Here is a tiny trained network, its code and every weight. The questions are about switching its units off for an input and a class, where a switched-off unit gives its printed mean instead of its output.

import numpy as np


def w(rows, s, z=0):
    codes = np.array(rows[::2]) - 128.0
    scale = np.full(codes.shape[1], s)
    scale[-1] = z or s
    return codes * scale


def f(y):
    return y / 2 * (1 + np.tanh(0.7978845608 * (y + 0.044715 * y**3)))


def log_softmax(a):
    a = a - a.max(-1, keepdims=True)
    return a - np.log(np.exp(a).sum(-1, keepdims=True))


def net(x, mask):
    res = np.array(x, float).reshape(1, 6) / 4 @ E
    y = f(res @ A[0][:, :-1].T + A[0][:, -1])
    res = res + np.where(mask, y, B[0][:, -1]) @ B[0][:, :-1]
    return log_softmax(res[-1] @ U[:, :-1].T + U[:, -1])


A, B = {}, {}
E = w([
[8,157,127,156],'x0',
[94,140,38,151],'x1',
[186,113,100,217],'x2',
[50,38,101,130],'x3',
[141,165,208,218],'x4',
[105,64,177,140],'x5',
],0.011)
A[0] = w([
[82,75,200,81,254],'neuron 1',
[144,34,47,157,116],'neuron 2',
[68,137,117,49,89],'neuron 3',
[131,185,140,163,97],'neuron 4',
[194,216,84,110,167],'neuron 5',
[118,177,137,13,149],'neuron 6',
[121,75,205,129,72],'neuron 7',
[211,181,183,107,84],'neuron 8',
[166,143,93,224,155],'neuron 9',
[166,202,117,190,87],'neuron 10',
[138,157,96,100,111],'neuron 11',
[112,182,96,248,203],'neuron 12',
[178,178,128,79,123],'neuron 13',
[51,116,153,162,89],'neuron 14',
[137,58,203,190,106],'neuron 15',
[160,177,134,105,145],'neuron 16',
[79,191,170,193,108],'neuron 17',
[162,137,184,217,220],'neuron 18',
[176,49,175,205,65],'neuron 19',
[40,154,146,105,111],'neuron 20',
[82,75,48,160,176],'neuron 21',
[98,236,142,167,134],'neuron 22',
[162,83,139,80,139],'neuron 23',
[126,125,121,118,127],'neuron 24',
[109,183,148,144,85],'neuron 25',
[166,22,62,116,86],'neuron 26',
[75,34,102,32,95],'neuron 27',
[145,88,64,131,175],'neuron 28',
[112,75,22,141,184],'neuron 29',
[58,131,163,52,138],'neuron 30',
],0.011,0.0063)
B[0] = w([
[2,113,174,166,238],'neuron 1',
[146,93,42,123,203],'neuron 2',
[76,174,74,92,178],'neuron 3',
[122,178,128,150,160],'neuron 4',
[241,156,149,95,207],'neuron 5',
[115,213,156,37,194],'neuron 6',
[103,98,117,131,177],'neuron 7',
[150,88,206,106,200],'neuron 8',
[189,149,129,234,213],'neuron 9',
[171,153,164,191,190],'neuron 10',
[142,143,106,76,142],'neuron 11',
[172,139,73,170,245],'neuron 12',
[174,115,190,76,170],'neuron 13',
[100,123,71,142,181],'neuron 14',
[75,53,149,181,208],'neuron 15',
[145,152,172,109,162],'neuron 16',
[133,141,147,196,197],'neuron 17',
[115,141,160,193,248],'neuron 18',
[123,97,128,159,206],'neuron 19',
[117,163,100,133,186],'neuron 20',
[142,120,30,119,219],'neuron 21',
[155,166,134,147,199],'neuron 22',
[127,51,161,62,171],'neuron 23',
[126,138,120,112,129],'neuron 24',
[148,140,131,131,149],'neuron 25',
[137,73,93,80,196],'neuron 26',
[82,130,83,100,222],'neuron 27',
[201,92,79,140,182],'neuron 28',
[181,115,63,120,221],'neuron 29',
[14,176,102,120,196],'neuron 30',
],0.0091,0.012)
U = w([
[186,147,175,58,150],'0',
[86,8,147,190,132],'1',
[145,112,40,173,99],'2',
[53,167,105,96,132],'3',
[170,141,153,216,154],'4',
[176,69,109,125,3],'5',
[112,49,64,103,152],'6',
[72,131,176,176,195],'7',
],0.011,0.0031)

Each question gives the input, the list of numbers given to net, and the class t.
The units are the neurons (one row each of A and B). Each row of codes is followed by its name. A weight is (code - 128) times the scale printed after its matrix; where a second scale follows, it is the last column's (A, B and U).
mask holds one flag per neuron, in row order. A switched-off neuron (its flag False) gives its mean, the last column of its row in B, instead of its output. The means were averaged over made-up inputs and are rounded, as every weight is.
A unit's drop is (log p(t) with every unit on - log p(t) with that unit switched off) / (log p(t) with every unit on - log p(t) with every unit switched off).
The circuit of an input: a set's keep is (log p(t) with only the set's units on - log p(t) with every unit switched off) / (log p(t) with every unit on - log p(t) with every unit switched off). Starting from the 12 units with the biggest drops (on a tie, the unit counted first), units are removed one at a time, each time the one whose removal leaves the highest keep (on an exact tie, the one counted first), for as long as the keep stays at least 0.8.
circuit, biggest first: the units of the circuit, biggest drop first
unit that matters most: the unit with the biggest drop
k most important neurons: the k neurons with the biggest drops, biggest first
drop when u is switched off: that unit's drop, to one decimal
input [4,-8,-8,-6,-1,-6], class 0: unit that matters most : neuron 13
input [-1,2,-3,3,-1,-4], class 3: circuit, biggest first : neuron 12; neuron 6; neuron 9
input [8,-7,-1,-2,-3,8], class 3: circuit, biggest first : neuron 30; neuron 9
input [1,-4,-6,-4,1,2], class 3: circuit, biggest first : neuron 6; neuron 30
input [-1,-3,-5,-6,8,4], class 7: circuit, biggest first : neuron 9; neuron 1
input [4,3,-3,7,6,-1], class 2: 3 most important neurons : neuron 21; neuron 6; neuron 12
input [-7,4,-3,1,0,1], class 0: circuit, biggest first : neuron 15; neuron 21; neuron 12
input [8,8,1,8,7,8], class 2: 2 most important neurons : neuron 21; neuron 12
input [-4,-2,-8,-4,7,2], class 7: 2 most important neurons : neuron 1; neuron 18
input [-7,0,8,2,-6,0], class 6: 2 most important neurons : neuron 26; neuron 23
input [-7,1,5,6,-4,-8], class 6: 2 most important neurons : neuron 26; neuron 12
input [8,-8,-6,6,4,7], class 3: drop when neuron 18 is switched off : 0.1
input [8,5,7,5,8,1], class 4: drop when neuron 17 is switched off : 1.0
input [-3,3,-6,-2,2,5], class 3: drop when neuron 9 is switched off : 0.2
